[124 102 109 101 123 118 108] yields 108

[146 117 152 101] yields 146

[[124 118 123 116 129 137]
 [132 110 142 118 118 119]
 [118 142 118 144 106 117]] yields 116

[[149 136 139 144 126 127 113]
 [149 123 124 131 131 139 122]
 [149 134 133 125 132 127 131]] yields 123

[136 151 132 119 147] yields 136

[112 106 103 133] yields 112

[[109  99 104 109]
 [113 126 137 126]
 [106 134 127 122]] yields 106

[127 113 131 150 130 108] yields 127
---
[ 99 110 135 115] result: 135
[126 130 150 117 125 153] result: 150
[128 131 103 130 134 142 124] result: 103
[129 119 142 103 124 137 116] result: 142
[118 127 128 151 115 140] result: 128
[106 154 156 114] result: 156
[100 139 153 107] result: 153
[108 106 156 108 116 116] result: 156
[156 147 121 123 153] result: 121
---
array([129, 157, 113, 116, 111, 150, 128]) ⇒ 150
array([118, 155, 107, 148, 108, 128, 113]) ⇒ 128
array([148, 153, 150, 122, 113]) ⇒ 122
array([143, 115, 105, 148, 141, 125, 108]) ⇒ 125
array([126, 134, 155, 129]) ⇒ 155
array([103, 108, 144, 145, 110]) ⇒ 145
array([151, 120, 105, 147, 143, 113]) ⇒ 143
---
[155 140 144 114 151 105] → 155, 105

[149 114 114  98 147] → 149, 98

[117 107 110 134 149 125] → 149, 107

[119 152 139 112] → 152, 112

[[129 122 105 117]
 [102 145 124 113]] → 145, 102

[131 135 118 133 153 140] → 153, 118

[ 99 131 150 110 154 158] → 158, 99
---
[[128 137 135 142 126]
 [138 131 113 130 123]
 [128 149 110 129 103]] value 113

[[133 134 147 134]
 [132 114 130 114]
 [131 105 139 105]] value 130

[[113 145 126 122 123]
 [103 140 126 107 125]
 [133 113 125 127 139]] value 126

[[125 120 132 121 129]
 [121 126 148 128 118]
 [130 130 104 127 138]] value 148

[[136 140 121 110]
 [119 107 139 145]
 [147 141 109 124]] value 139

[[155 137 146 120 121 140 124]
 [142 129 154 101 149 118 142]
 [142 106 105 136 107 107 144]] value 154

[[125 133 120 128 109]
 [132 130 130 128 117]
 [129 136 105 134 114]] value 130

[[110 124 105 119]
 [135 116 105 121]
 [113 125 104 119]] value 105
---
Q: [129 125 111 153 118]
A: 125
Q: [130 100 128 126 105]
A: 126
Q: [147 104 146 149 156]
A: 147
Q: [148 127 115 153 151]
A: 148
Q: [125 132 100 127 115]
A: 125
Q: [137 138 113 135 101]
A: 135
Q: [120 125 140 108 104]
A: 120
Q: [121 102 117  99 115]
A: 115
Q: [121 128 136 118 103]
A: 121
Q: [114 139 142 105 132]
A: 132
---
[[157 145 151 154 120]
 [123 118 115 118 137]
 [138 101 157 120 157]] value 151

[[133 122 135 136 105 121]
 [134 128 121 135 110 126]] value 135

[[106 113 141 137]
 [112 112 127 134]] value 141

[[123 153 123 153 157 109]
 [131 120 133 114 125 143]] value 123

[108 119 155 136] value 155

[127 122 106 117 105 117] value 106

[106 156 131 124 107] value 131

[110 148 107 114 111 102 131] value 107

[124 135 145 115 135 152] value 145

[[122 143 121 125 115]
 [123 111 114 150 145]] value 121
---
[124 104 100 119 134] 134
[125 118 136 102 123] 123
[136 129 123 137 158] 158
[145 123 155 137 146] 146
[122 122 109 155 123] 123
[131 122 132 106 129] 129
[113  99 104 153 110] 110
[151 128 130 126 143] 143
[134 157 116 136 154] 154
[106 142 124 120 129] 129
---
[[149 108 145 126 119 148 139]
 [152 112 127 123 109 121 153]] result: 153, 152

[140 117 129 101 136 120 128] result: 140, 136

[117 131 123 115 130 102] result: 131, 130

[[105 149 111 116]
 [116 124 103 140]] result: 149, 140

[102 123 158 101 152] result: 158, 152

[ 99 120 111 124 127 111 123] result: 127, 124

[109 149 147 113 152 147] result: 152, 149

[123 139 117 153 121 150 116] result: 153, 150

[149 101 113 102 148 113] result: 149, 148
---
[[129 126 134 127 120 150 132]
 [140 130 125 131 125 135 131]
 [140 122 125 128 129 135 130]] 125

[[108 106 113  99 122]
 [120  99 140 108 102]
 [102 116 119 101 140]] 119

[[125 133 129 124 128]
 [101 110 105 146 116]
 [137 104 112 134  99]] 112

[[143 115 142 142 147]
 [141 122 113 125 103]
 [108 136 109 120 153]] 109

[[154 148 115 128]
 [110 108 131 122]
 [107 142 145 149]] 145

[[126 132 130 128 128]
 [129 134 130 130 132]
 [141 147 137 142 153]] 137

[[115 134 120 120 117]
 [116 134 120 119 117]
 [136 157 141 142 115]] 141

[[128 103 103 128 152 104 104]
 [128 153 152 128 104 151 152]
 [128 104 104 128 151 105 104]] 104
